In the rows, zero is written as 128.
Facts:
bako | fletur 113 | tikem 741 | demes e
bisok | fletur 318 | tikem 477 | demes a
brapluplum | fletur 211 | tikem 502 | demes g
brebim | graflo rodor | fletur 211 | tikem 830 | demes a
brikis | graflo gifin | fletur 113 | tikem 618 | demes a
briskam | graflo sigikar | fletur 318 | tikem 618 | demes a
dogi | fletur 211 | tikem 827 | demes d
dotror | graflo drubos | fletur 229 | tikem 502 | demes c
draskun | fletur 113 | tikem 618 | demes f
drogran | graflo plesturu | fletur 211 | tikem 477 | demes f
drubos | graflo zeflerer | fletur 113 | tikem 618 | demes d
fadram | fletur 229 | tikem 830 | demes c
flefus | fletur 211 | tikem 827 | demes a
flipun | graflo klopaklar | fletur 318 | tikem 741 | demes e
fumun | fletur 686 | tikem 477 | demes b
gifin | graflo brebim | fletur 686 | tikem 741 | demes c
grabo | graflo draskun | fletur 113 | tikem 618 | demes b
gresti | fletur 211 | tikem 502 | demes b
grote | graflo pleple | fletur 211 | tikem 618 | demes c
grura | fletur 113 | tikem 830 | demes g
gutrol | graflo grote | fletur 113 | tikem 741 | demes d
kebis | fletur 113 | tikem 830 | demes a
klerum | fletur 318 | tikem 830 | demes c
klimo | fletur 318 | tikem 502 | demes f
klisosen | fletur 229 | tikem 502 | demes e
klopaklar | graflo trifis | fletur 113 | tikem 873 | demes g
kugro | graflo rasek | fletur 318 | tikem 741 | demes a
lida | graflo tepin | fletur 229 | tikem 618 | demes a
mifla | fletur 229 | tikem 827 | demes e
mistal | fletur 211 | tikem 741 | demes f
mugek | graflo resar | fletur 211 | tikem 477 | demes b
nagra | graflo veple | fletur 686 | tikem 618 | demes b
notuplur | fletur 318 | tikem 827 | demes d
numum | graflo brikis | fletur 113 | tikem 830 | demes d
pidur | graflo vusok | fletur 211 | tikem 873 | demes d
pleple | graflo tridum | fletur 211 | tikem 741 | demes e
plesturu | fletur 686 | tikem 741 | demes a
pliskor | fletur 318 | tikem 741 | demes b
rades | graflo grabo | fletur 211 | tikem 827 | demes c
rasek | fletur 229 | tikem 830 | demes a
resar | graflo zikar | fletur 229 | tikem 827 | demes b
rodor | graflo flefus | fletur 113 | tikem 618 | demes g
rofos | fletur 686 | tikem 830 | demes g
rudrol | fletur 229 | tikem 618 | demes e
sigikar | graflo rades | fletur 211 | tikem 741 | demes a
skedo | graflo gresti | fletur 113 | tikem 830 | demes b
skibal | fletur 318 | tikem 618 | demes a
skoplo | fletur 686 | tikem 873 | demes d
tepin | fletur 211 | tikem 830 | demes c
tridum | fletur 318 | tikem 827 | demes c
trifis | graflo notuplur | fletur 229 | tikem 741 | demes a
trigo | graflo gutrol | fletur 318 | tikem 477 | demes b
trokom | fletur 229 | tikem 477 | demes d
trosirel | graflo numum | fletur 211 | tikem 618 | demes g
tuflor | fletur 686 | tikem 618 | demes c
tuston | graflo grura | fletur 211 | tikem 618 | demes a
veple | graflo briskam | fletur 211 | tikem 741 | demes d
vistal | fletur 113 | tikem 502 | demes e
vofefo | fletur 113 | tikem 477 | demes a
voger | graflo mugek | fletur 318 | tikem 830 | demes g
vusok | fletur 113 | tikem 830 | demes c
zeflerer | graflo skedo | fletur 318 | tikem 830 | demes f
zetal | fletur 318 | tikem 873 | demes a
zikar | fletur 211 | tikem 477 | demes g
zokam | fletur 211 | tikem 873 | demes g
zubre | fletur 686 | tikem 741 | demes a

Known rows:
trokom: [141 125 130 124 147 131 116 141 139 103 108 122 137 122 157 145 131 105
 103]
voger: [141  97 121 135 107 108 106 150 101  92 161 123 120 163 180 149 155 126
 109]
klopaklar: [161 154 154  70 132  93  86 120 115 119 167 148 112 119 113 132  99 151
  67]
dotror: [138 142 139 124 175 177 103 131 161 138 133 124 121 100 118 109  91 108
  42]
pliskor: [158 109 107 157 119  71 131 148 116 142 114 163 113 140 110 125 179 111
 120]
skibal: [154 134 100 181 135 146 133 135 151 130  99 134  99 140  95 117 142 134
 101]
grote: [151 124 126 185 119 105  54 122 119 105  70 122  97 147  68 114 168 114
 109]
bisok: [153 114 127 150 155 138  91 140 128 118 119 138 131 141 160 138 153 113
  94]
rades: [162  86 115 166 142  98  86 133 123 131 104 143 143 167  91  93 126  75
 124]
trigo: [155 106 112 162 115 131 107 152 159 131 135 124 122 158 124 123 100 129
  61]
gresti: [159  90  91 170 196 190  55 150 160 143 100 125 100 129 107 100 124 106
  65]
zetal: [180  94 143 103 152 111  81 140 126 122 118 138  98 131 117 119 138 132
  98]
tuston: [145 141  92 194 158 147  87 129 108 113  84 116 105 151 123 124 174 112
 120]
brapluplum: [155  98 104 166 180 197  55 148 160 143 107 129 108 132 106 101 121 113
  59]
bako: [134 160 133 118 107  63 150 147 137 151 174 184 121 126 109 141 161 122
 120]
zeflerer: [135  89  99 137 102 109 135 165 149  91 167 132  88 175 155 113 120 117
  78]
klisosen: [158 123 161  94 188 133  72 128 145 142 117 146 124  80  99 113 114 104
  73]
kebis: [153 117 145  79 100  49 123 142 136 119 203 175 115 136 144 144 133 149
 116]
vistal: [170 151 177  80 170 112  85 129 140 161 168 164 141 100  99 141 115 134
  59]
klerum: [173  64 127 117  92  70 105 156 115 117 155 145 107 162 144 135 147 122
 115]
grura: [137 114 114 118  89  95 158 164 174 126 198 156 116 140 154 152  86 150
  94]
tridum: [162 108 141 139 146  84  93 150 160 128 119 156 159 151 104 123 173  93
 111]

Rows, some named above:
[134  97 109 130  71 116 150 159 173 106 146 127 108 121 167 125 106 129
 108] | rasek
[156 142 167  74 138  96  93 122 129 129 184 157 123 126 111 139  89 141
  74] | klopaklar
[156 130 152 105 122  84 126 137 155 111 128 136 145 127 101 114 141  83
 100] | resar
[154 128 155 105 118  85 130 138 165 107 121 147 148 126  94 117 128  84
  97] | resar
[150 128 116 136 130 129 148 155 198 136 121 139 137 127 124 121 133  97
  96] | mifla
[158  89 113 159 142  91  68 139 130 129 103 143 156 162  93  98 132  79
 128] | rades
[113 114  81 202 132 101 107 144  90 109  99 137 125 164 145 127 170  84
 130] | veple
[147 147 122 114 129 115 134 153 181 140 179 167 130 129 125 151  90 141
  59] | vofefo
[165 152 169  81 189 122  85 134 126 164 157 173 136 107 103 140  97 135
  63] | vistal
[173  92 139 115 145 120  71 133 117 128 113 140 105 131 116 114 144 136
  91] | zetal
[140  92  99 185 117  80  92 126  84 128  99 157 113 154 103  95 162  92
 124] | sigikar
[123 168  85 128  67 133 178 180 116 129 167 162 111 102  89 168  77 101
  95] | gifin
[147 160 130 111 120 105 142 117 117 103  90 136 112 116  91 113 139 114
 124] | lida
[130 204 109 125 129 122 152 129 154 116 145 155 109 141  91 133 125 143
  73] | drubos
[160 129 149 106 117  87 127 137 163 121 124 141 152 127 101 120 134  80
  94] | resar
[141 107 101 150 160 156  50 142  92 101  87 109 121 144 157 129 150 113
  97] | pidur
[133 142 117  97  98  79 144 144 110 116 207 137 139 144 177 164 122 134
 103] | numum
[144 156 135 111 138 101 136 112 114 112  96 140 101 114  89 113 149 112
 105] | lida
[139 111 118 115 102 103 125 146 130  92 149 123 126 126 193 148 134 118
 123] | fadram
[125 155 163 126  82  44 128 133 132 131 170 169 128 128 101 159 151 124
  99] | gutrol
[142 208 116 110 112 133 137 137  90  87  89 158 127 114 114 180  83 112
 108] | nagra
[139 161 108 181 155 120 119 104  87 116  74 141 130 145 129 120 143 121
  97] | briskam
[129  96  89 183 110  67 104 130 105 123 101 154 121 154 105  99 146  88
 124] | sigikar
[152 105 110 159 155 164  49 138  92 113 112 111 107 150 157 125 145 111
  87] | pidur
[134  91  96 131 106 107 137 160 150  93 160 126  89 177 143 124 134 122
  77] | zeflerer
[150 122  96  86  58 124 150 188 138 101 164 175  92 109 141 174  43 123
 103] | rofos
[152 117 135 146 199 170  66 133 129 147 116 131 136 121 151 139 151 113
  67] | klimo

